Below is a small trained network, with its code and all its weights. Each question gives an input and a class and asks what happens when units are switched off, that is, made to give their printed mean instead of their output.

import numpy as np


def w(rows, s, z=0):
    codes = np.array(rows[::2]) - 128.0
    scale = np.full(codes.shape[1], s)
    scale[-1] = z or s
    return codes * scale


def f(y):
    return y / 2 * (1 + np.tanh(0.7978845608 * (y + 0.044715 * y**3)))


def log_softmax(a):
    a = a - a.max(-1, keepdims=True)
    return a - np.log(np.exp(a).sum(-1, keepdims=True))


def net(x, mask):
    res = np.array(x, float).reshape(1, 7) / 4 @ E
    y = f(res @ A[0][:, :-1].T + A[0][:, -1])
    res = res + np.where(mask, y, B[0][:, -1]) @ B[0][:, :-1]
    return log_softmax(res[-1] @ U[:, :-1].T + U[:, -1])


A, B = {}, {}
E = w([
[73,254,108,89],'x0',
[208,173,224,124],'x1',
[134,132,201,197],'x2',
[70,112,158,130],'x3',
[151,133,10,166],'x4',
[134,91,83,163],'x5',
[156,131,104,213],'x6',
],0.0098)
A[0] = w([
[111,29,99,92,168],'n1',
[116,220,148,60,253],'n2',
[52,89,116,146,164],'n3',
[127,179,135,250,207],'n4',
[194,108,175,190,149],'n5',
[50,137,168,48,212],'n6',
[83,61,102,207,95],'n7',
],0.012,0.0056)
B[0] = w([
[171,161,167,216,190],'n1',
[100,127,131,36,246],'n2',
[96,207,127,136,173],'n3',
[133,129,82,9,207],'n4',
[203,71,115,71,195],'n5',
[204,180,190,160,226],'n6',
[73,164,200,151,184],'n7',
],0.012,0.013)
U = w([
[249,11,96,116,200],'0',
[83,138,2,67,68],'1',
[113,147,164,239,2],'2',
[143,159,196,101,241],'3',
],0.0091,0.0059)

Each question gives the input, the list of numbers given to net, and the class t.
The units are the neurons (one row each of A and B). Each row of codes is followed by its name. A weight is (code - 128) times the scale printed after its matrix; where a second scale follows, it is the last column's (A, B and U).
mask holds one flag per neuron, in row order. A switched-off neuron (its flag False) gives its mean, the last column of its row in B, instead of its output. The means were averaged over made-up inputs and are rounded, as every weight is.
A unit's drop is (log p(t) with every unit on - log p(t) with that unit switched off) / (log p(t) with every unit on - log p(t) with every unit switched off).
The circuit of an input: a set's keep is (log p(t) with only the set's units on - log p(t) with every unit switched off) / (log p(t) with every unit on - log p(t) with every unit switched off). Starting from all 7 units, units are removed one at a time, each time the one whose removal leaves the highest keep (on an exact tie, the one counted first), for as long as the keep stays at least 0.8.
circuit, biggest first: the units of the circuit, biggest drop first
most important unit: the unit with the biggest drop
top k neurons: the k neurons with the biggest drops, biggest first
drop of u: that unit's drop, to one decimal
input [-4,-1,-8,4,8,6,-8], class 2: most important unit => n1
input [-2,7,0,2,5,1,-7], class 0: circuit, biggest first => [n7 n3]
input [-6,6,-1,7,8,-7,-8], class 0: top 3 neurons => [n7 n3 n2]
input [-4,-4,-2,7,2,-2,8], class 2: top 3 neurons => [n2 n7 n1]
input [-6,-7,7,-8,4,3,3], class 3: top 4 neurons => [n7 n4 n3 n1]
input [-7,-2,3,-3,6,8,-5], class 2: circuit, biggest first => [n7 n1]
input [-2,-7,1,-4,-8,-4,3], class 2: top 3 neurons => [n2 n4 n5]
input [-2,6,-7,-7,-4,-1,-1], class 0: top 4 neurons => [n7 n3 n6 n1]
input [-2,-8,4,-4,0,2,6], class 3: top 2 neurons => [n7 n4]
input [0,-1,-1,8,6,-4,0], class 2: top 2 neurons => [n2 n4]
input [0,-2,7,2,8,2,7], class 1: top 2 neurons => [n4 n6]
input [6,7,-8,-2,7,-5,-3], class 1: top 2 neurons => [n2 n1]
input [0,-2,5,-3,3,-1,2], class 1: top 3 neurons => [n6 n4 n1]
input [8,-4,-8,-3,-1,-4,-8], class 3: circuit, biggest first => [n6]
input [-5,-4,2,6,2,-2,3], class 2: top 3 neurons => [n2 n1 n7]
input [-8,6,-6,7,-8,-2,1], class 0: drop of n5 => 0.3
input [-7,8,-1,-1,-1,-1,-2], class 0: drop of n7 => 0.0
input [8,6,6,4,4,-7,5], class 1: drop of n4 => 0.3
